Below are the code and all the weights of a small trained network. Each question names an input and a class and asks about switching units off, where a switched-off unit gives its printed mean instead of its output.

import numpy as np


def w(rows, s, z=0):
    codes = np.array(rows[::2]) - 128.0
    scale = np.full(codes.shape[1], s)
    scale[-1] = z or s
    return codes * scale


def norm(h):
    return h / np.sqrt((h * h).mean(-1, keepdims=True) + 1e-5)


def f(y):
    return y / 2 * (1 + np.tanh(0.7978845608 * (y + 0.044715 * y**3)))


def log_softmax(a):
    a = a - a.max(-1, keepdims=True)
    return a - np.log(np.exp(a).sum(-1, keepdims=True))


def net(x, mask):
    res = np.array(x, float).reshape(1, 5) / 4 @ E
    u = 0
    for l in range(2):
        y = f(norm(res) @ A[l][:, :-1].T + A[l][:, -1])
        res = res + np.where(mask[u : u + 12], y, B[l][:, -1]) @ B[l][:, :-1]
        u += 12
    return log_softmax(norm(res)[-1] @ U[:, :-1].T + U[:, -1])


A, B = {}, {}
E = w([
[126,3,173,168,126,76,185,146,138,144],'x0',
[79,133,139,122,134,100,153,188,50,135],'x1',
[124,112,153,176,121,160,62,126,156,107],'x2',
[88,148,158,63,203,132,30,170,130,73],'x3',
[73,205,112,101,160,89,118,77,111,143],'x4',
],0.0042)
A[0] = w([
[73,254,143,79,210,95,69,127,102,131,84],'0.n0',
[109,48,157,89,198,108,167,141,131,133,164],'0.n1',
[126,140,138,157,188,96,28,109,129,109,32],'0.n2',
[156,76,166,97,81,105,89,126,125,183,94],'0.n3',
[123,179,116,115,100,131,128,152,86,130,70],'0.n4',
[147,149,140,121,172,107,173,138,109,125,97],'0.n5',
[122,194,124,179,114,107,208,89,112,140,46],'0.n6',
[101,141,141,99,97,133,102,144,130,117,30],'0.n7',
[100,203,160,74,160,125,94,161,123,100,8],'0.n8',
[87,136,114,159,51,190,124,213,97,122,179],'0.n9',
[146,183,164,87,145,85,128,111,113,108,99],'0.n10',
[167,153,158,106,106,153,191,125,144,84,78],'0.n11',
],0.0067,0.0017)
B[0] = w([
[80,180,18,158,188,175,76,187,76,86,254],'0.n0',
[136,67,98,135,178,39,108,110,151,73,180],'0.n1',
[102,122,180,102,95,204,178,96,169,158,171],'0.n2',
[133,201,147,125,182,107,135,119,121,40,141],'0.n3',
[123,101,104,195,128,151,161,125,254,57,144],'0.n4',
[72,83,138,135,90,101,98,91,138,171,135],'0.n5',
[112,167,144,87,104,111,182,55,134,124,169],'0.n6',
[91,125,125,168,168,161,218,148,122,194,128],'0.n7',
[104,212,78,163,159,147,138,44,88,137,189],'0.n8',
[174,133,152,154,227,89,133,115,97,141,162],'0.n9',
[94,120,98,204,117,108,123,133,114,153,152],'0.n10',
[147,118,94,131,171,142,72,77,114,195,135],'0.n11',
],0.0076,0.0069)
A[1] = w([
[118,100,70,208,102,83,88,103,134,120,92],'1.n0',
[68,97,37,35,139,12,110,139,153,122,134],'1.n1',
[132,162,148,137,159,140,119,117,163,134,95],'1.n2',
[98,196,164,115,125,114,146,81,92,131,4],'1.n3',
[47,153,134,120,179,175,142,167,168,97,101],'1.n4',
[170,203,130,134,24,155,108,179,108,171,157],'1.n5',
[105,143,135,139,55,126,253,112,108,189,3],'1.n6',
[58,126,246,116,126,227,146,152,148,181,8],'1.n7',
[190,111,139,128,152,181,143,166,125,139,146],'1.n8',
[86,226,80,167,139,133,85,193,68,142,35],'1.n9',
[63,32,209,203,133,57,159,215,69,77,78],'1.n10',
[87,73,145,162,78,207,37,140,48,108,152],'1.n11',
],0.0076,0.0013)
B[1] = w([
[126,147,187,40,184,124,112,202,98,79,171],'1.n0',
[198,113,175,204,155,164,132,147,101,162,200],'1.n1',
[106,25,74,95,81,50,163,215,80,108,142],'1.n2',
[161,99,122,89,147,99,171,136,127,82,151],'1.n3',
[111,177,43,152,78,103,132,162,148,158,197],'1.n4',
[79,109,89,145,184,105,118,136,69,203,141],'1.n5',
[119,186,131,35,162,56,102,104,127,80,171],'1.n6',
[192,164,147,110,72,105,82,213,227,108,132],'1.n7',
[94,113,183,181,148,107,140,159,146,81,144],'1.n8',
[47,82,103,210,121,194,154,97,123,43,254],'1.n9',
[235,133,138,254,239,125,118,177,83,238,230],'1.n10',
[172,201,106,76,121,49,186,116,149,172,161],'1.n11',
],0.0083,0.0069)
U = w([
[209,88,191,205,227,100,122,164,81,155,192],'0',
[111,73,117,93,88,169,77,92,95,215,52],'1',
[140,178,122,94,51,121,96,199,206,144,109],'2',
[82,124,189,89,77,150,132,136,86,139,3],'3',
[137,76,216,99,63,150,114,156,187,45,108],'4',
[92,108,192,75,62,178,140,139,96,150,19],'5',
[141,176,144,2,121,42,158,43,105,114,188],'6',
[26,175,27,185,138,192,130,134,90,72,189],'7',
],0.009,0.0042)

Each question gives the input, the list of numbers given to net, and the class t.
The units are the neurons (one row each of A and B). Each row of codes is followed by its name. A weight is (code - 128) times the scale printed after its matrix; where a second scale follows, it is the last column's (A, B and U).
mask holds one flag per neuron, layer by layer. A switched-off neuron (its flag False) gives its mean, the last column of its row in B, instead of its output. The means were averaged over made-up inputs and are rounded, as every weight is.
A unit's drop is (log p(t) with every unit on - log p(t) with that unit switched off) / (log p(t) with every unit on - log p(t) with every unit switched off).
The circuit of an input: a set's keep is (log p(t) with only the set's units on - log p(t) with every unit switched off) / (log p(t) with every unit on - log p(t) with every unit switched off). Starting from the 12 units with the biggest drops (on a tie, the unit counted first), units are removed one at a time, each time the one whose removal leaves the highest keep (on an exact tie, the one counted first), for as long as the keep stays at least 0.8.
units of the circuit, in order: the units of the circuit, biggest drop first
unit that matters most: the unit with the biggest drop
top k neurons: the k neurons with the biggest drops, biggest first
top k neurons in layer l: the k neurons of layer l with the biggest drops, biggest first
drop of u: that unit's drop, to one decimal
input [-1,-4,2,-1,1], class 2: top 3 neurons : [0.n0; 1.n7; 0.n1]
input [-2,0,-7,-4,-8], class 6: units of the circuit, in order : [0.n0; 1.n6]
input [2,5,6,-4,6], class 6: top 2 neurons in layer 0 : [0.n6; 0.n0]
input [5,4,-4,-4,8], class 6: top 2 neurons : [0.n6; 1.n6]
input [3,-4,0,-8,-5], class 6: top 2 neurons in layer 1 : [1.n10; 1.n6]
input [-3,7,-7,-2,-4], class 0: top neuron : [0.n8]
input [2,-5,6,1,-3], class 4: top 2 neurons : [0.n0; 1.n10]
input [1,0,7,-6,1], class 6: top 2 neurons : [0.n0; 1.n10]
input [-7,1,2,-3,-5], class 0: top 3 neurons : [0.n0; 1.n9; 0.n9]
input [-5,-3,8,4,-4], class 2: top 4 neurons : [0.n2; 1.n7; 0.n0; 1.n11]
input [-5,8,-4,-6,1], class 6: top 3 neurons : [0.n6; 0.n0; 1.n6]
input [-4,-3,3,5,-6], class 2: top 3 neurons : [0.n2; 1.n7; 0.n0]
input [-1,3,-3,-1,-2], class 0: top 2 neurons : [0.n8; 0.n0]
input [2,2,-1,-4,1], class 6: unit that matters most : 0.n6
input [-5,-7,-7,-3,-4], class 1: top 2 neurons : [0.n11; 0.n0]
input [-4,4,3,0,-6], class 0: top 2 neurons : [0.n0; 0.n9]
input [-5,-8,2,-5,1], class 1: top 2 neurons in layer 0 : [0.n0; 0.n8]
input [-6,8,-3,-7,-4], class 6: drop of 0.n0 : 0.4
input [4,4,0,-3,4], class 0: drop of 0.n1 : 0.1
input [4,-7,2,5,2], class 2: unit that matters most : 0.n2
input [-3,5,8,-6,-5], class 0: drop of 0.n0 : 0.3
